Here is a tiny trained network, its code and every weight. The questions are about switching its units off for an input and a class, where a switched-off unit gives its printed mean instead of its output.

import numpy as np


def w(rows, s, z=0):
    codes = np.array(rows[::2]) - 128.0
    scale = np.full(codes.shape[1], s)
    scale[-1] = z or s
    return codes * scale


def norm(h):
    return h / np.sqrt((h * h).mean(-1, keepdims=True) + 1e-5)


def f(y):
    return np.maximum(y, 0)


def log_softmax(a):
    a = a - a.max(-1, keepdims=True)
    return a - np.log(np.exp(a).sum(-1, keepdims=True))


def net(x, mask):
    res = np.array(x, float).reshape(1, 2) / 4 @ E
    u = 0
    for l in range(2):
        y = f(norm(res) @ A[l][:, :-1].T + A[l][:, -1])
        res = res + np.where(mask[u : u + 7], y, B[l][:, -1]) @ B[l][:, :-1]
        u += 7
    return log_softmax(norm(res)[-1] @ U[:, :-1].T + U[:, -1])


A, B = {}, {}
E = w([
[6,58,157,18,158,220,23,147,24,48,178],'x0',
[2,250,180,141,35,62,216,7,12,37,150],'x1',
],0.0061)
A[0] = w([
[146,134,136,75,148,144,116,169,126,87,90,47],'L0N1',
[111,200,154,174,1,122,146,138,101,121,124,185],'L0N2',
[63,174,132,167,34,86,165,86,126,135,113,227],'L0N3',
[162,176,115,247,139,79,152,105,105,125,116,214],'L0N4',
[102,208,201,153,102,104,137,67,149,108,117,255],'L0N5',
[167,96,132,165,155,62,127,112,158,162,110,121],'L0N6',
[151,97,116,166,121,98,110,107,153,159,164,139],'L0N7',
],0.0098,0.0012)
B[0] = w([
[122,118,84,136,154,134,218,119,137,134,180,175],'L0N1',
[104,44,111,59,76,70,184,162,198,254,188,235],'L0N2',
[93,59,162,33,168,151,199,212,177,199,214,254],'L0N3',
[84,64,136,93,170,169,121,108,118,102,192,227],'L0N4',
[47,20,141,92,190,73,233,201,83,132,215,237],'L0N5',
[188,163,157,142,59,165,80,169,96,123,80,217],'L0N6',
[80,188,85,101,124,132,123,130,89,46,134,182],'L0N7',
],0.0085,0.0088)
A[1] = w([
[79,163,149,72,45,129,115,36,78,30,143,225],'L1N1',
[101,112,112,149,104,88,162,48,102,140,81,118],'L1N2',
[86,94,171,156,103,168,174,106,141,141,142,20],'L1N3',
[135,134,113,84,104,143,115,154,228,254,87,146],'L1N4',
[124,179,128,100,117,148,50,10,97,151,124,89],'L1N5',
[152,54,108,107,186,117,78,99,172,91,194,103],'L1N6',
[147,125,241,130,112,61,181,212,130,208,135,248],'L1N7',
],0.0073,0.0016)
B[1] = w([
[244,155,85,172,116,94,82,188,209,146,86,163],'L1N1',
[96,102,89,203,95,131,148,147,90,134,120,128],'L1N2',
[109,109,94,199,95,235,137,157,162,170,100,181],'L1N3',
[59,205,97,145,100,84,105,61,77,64,122,219],'L1N4',
[180,153,105,190,127,143,103,1,83,89,33,131],'L1N5',
[103,133,234,124,59,62,214,68,112,184,162,234],'L1N6',
[48,60,221,88,79,181,144,175,57,213,172,254],'L1N7',
],0.0067,0.0073)
U = w([
[2,51,154,47,108,164,203,168,119,204,242,206],'0',
[230,219,77,160,71,172,30,205,156,95,58,219],'1',
[53,220,151,210,205,59,122,102,158,121,75,3],'2',
[136,141,154,161,200,86,133,35,166,148,22,22],'3',
[60,169,150,208,171,44,129,59,172,103,28,23],'4',
],0.0089,0.0035)

Each question gives the input, the list of numbers given to net, and the class t.
The units are the neurons (one row each of A and B). Each row of codes is followed by its name. A weight is (code - 128) times the scale printed after its matrix; where a second scale follows, it is the last column's (A, B and U).
mask holds one flag per neuron, layer by layer. A switched-off neuron (its flag False) gives its mean, the last column of its row in B, instead of its output. The means were averaged over made-up inputs and are rounded, as every weight is.
A unit's drop is (log p(t) with every unit on - log p(t) with that unit switched off) / (log p(t) with every unit on - log p(t) with every unit switched off).
The circuit of an input: a set's keep is (log p(t) with only the set's units on - log p(t) with every unit switched off) / (log p(t) with every unit on - log p(t) with every unit switched off). Starting from the 12 units with the biggest drops (on a tie, the unit counted first), units are removed one at a time, each time the one whose removal leaves the highest keep (on an exact tie, the one counted first), for as long as the keep stays at least 0.8.
units of the circuit, in order: the units of the circuit, biggest drop first
unit that matters most: the unit with the biggest drop
k most important neurons: the k neurons with the biggest drops, biggest first
top k neurons in layer l: the k neurons of layer l with the biggest drops, biggest first
drop when u is switched off: that unit's drop, to one decimal
input [7,2], class 1: units of the circuit, in order	L0N3, L0N5, L0N2, L1N1
input [-6,-3], class 1: unit that matters most	L0N6
input [-5,-4], class 1: units of the circuit, in order	L0N5, L0N3, L0N6
input [0,-6], class 1: 2 most important neurons	L0N5, L0N3
input [-4,-2], class 1: top 4 neurons in layer 0	L0N6, L0N3, L0N5, L0N2
input [6,2], class 1: top 2 neurons in layer 1	L1N1, L1N7
input [5,1], class 1: top 2 neurons in layer 1	L1N1, L1N7
input [-1,-6], class 1: top 2 neurons in layer 0	L0N5, L0N3
input [-7,-6], class 1: drop when L0N3 is switched off	0.1
input [0,-4], class 1: drop when L0N2 is switched off	0.5
input [0,-2], class 1: drop when L0N5 is switched off	0.7
